Here is a tiny trained network, its code and every weight. The questions are about switching its units off for an input and a target symbol, where a switched-off unit gives its printed mean instead of its output.

import numpy as np


def w(rows, s, z=0):
    codes = np.array(rows[::2]) - 128.0
    scale = np.full(codes.shape[1], s)
    scale[-1] = z or s
    return codes * scale


def f(y):
    return y / 2 * (1 + np.tanh(0.7978845608 * (y + 0.044715 * y**3)))


def softmax(a):
    e = np.exp(a - a.max(-1, keepdims=True))
    return e / e.sum(-1, keepdims=True)


def log_softmax(a):
    a = a - a.max(-1, keepdims=True)
    return a - np.log(np.exp(a).sum(-1, keepdims=True))


def net(x, mask):
    ids = ['αγδεηθλμξστφψω'.index(c) for c in x.split()]
    T = len(ids)
    res = E[ids] + P[:T]
    r = res
    for j in range(2):
        rows = slice(2 * j, 2 * j + 2)
        q, k, v = (r @ M[0][rows].T for M in (Q, K, V))
        z = softmax(np.where(np.tri(T) > 0, q @ k.T / 2**0.5, -1e9)) @ v
        o = O[0][rows]
        res = res + np.where(mask[j], z, o[:, -1]) @ o[:, :-1]
    y = f(res @ A[0][:, :-1].T + A[0][:, -1])
    res = res + np.where(mask[2:14], y, B[0][:, -1]) @ B[0][:, :-1]
    return log_softmax(res[-1] @ U[:, :-1].T + U[:, -1])


Q, K, V, O, A, B = {}, {}, {}, {}, {}, {}
E = w([
[136,91,103,151],'α',
[143,158,17,209],'γ',
[151,130,177,111],'δ',
[114,104,234,154],'ε',
[89,74,217,131],'η',
[148,138,196,108],'θ',
[129,23,74,185],'λ',
[158,67,223,101],'μ',
[172,213,116,128],'ξ',
[32,240,37,88],'σ',
[145,77,47,108],'τ',
[198,169,172,190],'φ',
[251,129,82,147],'ψ',
[123,164,128,33],'ω',
],0.022)
P = w([
[2,63,162,145],'0',
[33,81,127,98],'1',
[63,95,118,73],'2',
[75,115,130,65],'3',
[104,126,127,42],'4',
[96,129,124,48],'5',
[81,102,104,69],'6',
],0.0056)
Q[0] = w([
[148,110,253,76],'H0',
[79,214,144,52],'H0',
[138,165,138,155],'H1',
[180,107,87,128],'H1',
],0.014)
K[0] = w([
[97,96,196,69],'H0',
[80,240,98,83],'H0',
[174,79,105,247],'H1',
[242,130,136,122],'H1',
],0.011)
V[0] = w([
[138,197,157,181],'H0',
[147,129,209,121],'H0',
[156,93,153,248],'H1',
[108,255,124,122],'H1',
],0.0086)
O[0] = w([
[129,144,123,210,60],'H0',
[99,107,177,254,117],'H0',
[66,36,50,234,3],'H1',
[181,150,159,168,125],'H1',
],0.008,0.005)
A[0] = w([
[124,224,214,199,254],'N0',
[138,116,97,15,128],'N1',
[174,21,116,185,166],'N2',
[137,101,114,108,141],'N3',
[219,47,181,164,17],'N4',
[156,141,32,223,161],'N5',
[195,90,198,217,82],'N6',
[29,211,94,99,43],'N7',
[160,180,98,218,115],'N8',
[80,124,36,137,88],'N9',
[246,104,150,154,157],'N10',
[178,182,94,255,111],'N11',
],0.0094,0.0037)
B[0] = w([
[60,73,2,131,195],'N0',
[80,155,154,186,249],'N1',
[206,155,147,100,165],'N2',
[100,178,98,89,143],'N3',
[145,229,172,189,154],'N4',
[195,92,160,66,164],'N5',
[201,151,113,238,166],'N6',
[217,120,162,152,159],'N7',
[109,110,131,104,142],'N8',
[189,89,102,228,158],'N9',
[145,199,157,64,157],'N10',
[63,56,52,81,151],'N11',
],0.0075,0.014)
U = w([
[122,143,120,121,7],'α',
[135,91,96,97,84],'γ',
[106,139,125,137,91],'δ',
[63,163,114,187,176],'ε',
[66,69,169,104,181],'η',
[123,108,132,113,70],'θ',
[142,138,129,143,253],'λ',
[159,105,201,137,117],'μ',
[10,144,51,87,212],'ξ',
[165,212,84,170,66],'σ',
[109,153,112,131,7],'τ',
[116,145,89,151,235],'φ',
[179,106,145,89,114],'ψ',
[70,126,164,28,133],'ω',
],0.014,0.0065)

Each question gives the input, a string of symbols that net reads in full, and the target symbol t.
The units are the heads (2 rows each of Q, K, V and O) and the neurons (one row each of A and B). Each row of codes is followed by its name. A weight is (code - 128) times the scale printed after its matrix; where a second scale follows, it is the last column's (O, A, B and U).
mask holds one flag per unit, heads first, then neurons. A switched-off unit (its flag False) gives its mean, the last column of its rows in O or B, instead of its output. The means were averaged over made-up inputs and are rounded, as every weight is.
A unit's drop is (log p(t) with every unit on - log p(t) with that unit switched off) / (log p(t) with every unit on - log p(t) with every unit switched off).
The circuit of an input: a set's keep is (log p(t) with only the set's units on - log p(t) with every unit switched off) / (log p(t) with every unit on - log p(t) with every unit switched off). Starting from the 12 units with the biggest drops (on a tie, the unit counted first), units are removed one at a time, each time the one whose removal leaves the highest keep (on an exact tie, the one counted first), for as long as the keep stays at least 0.8.
circuit, biggest first: the units of the circuit, biggest drop first
most important unit: the unit with the biggest drop
top k neurons: the k neurons with the biggest drops, biggest first
heads that matter: for each layer, one digit per head in row order, 1 if its drop is at least 0.15 and else 0, layers parted by /
drop when u is switched off: that unit's drop, to one decimal
input ω ω θ ψ θ ω α, target ω: circuit, biggest first : H1; N6; N9
input μ τ μ α, target ξ: top 3 neurons : N6; N7; N5
input ε α λ, target γ: heads that matter : 11
input ω ψ η γ ε, target ε: heads that matter : 10
input ω μ τ θ ω ω θ, target ω: top neuron : N6
input θ ψ μ σ τ ε, target σ: heads that matter : 01
input ξ ω ψ μ φ, target φ: top 4 neurons : N11; N0; N6; N1
input ω μ δ, target ω: circuit, biggest first : H1; N6
input ω ω α σ η, target σ: top 2 neurons : N6; N0
input ω λ θ, target ω: circuit, biggest first : N6; N9
input ε η φ μ ψ ξ ψ, target ψ: top 2 neurons : N5; N1
input τ μ μ δ, target η: drop when N9 is switched off : 0.0
input τ θ α, target ξ: drop when N6 is switched off : 0.2
input ε ψ ω λ, target ω: drop when N11 is switched off : 0.0
input λ τ τ λ, target ξ: most important unit : H0
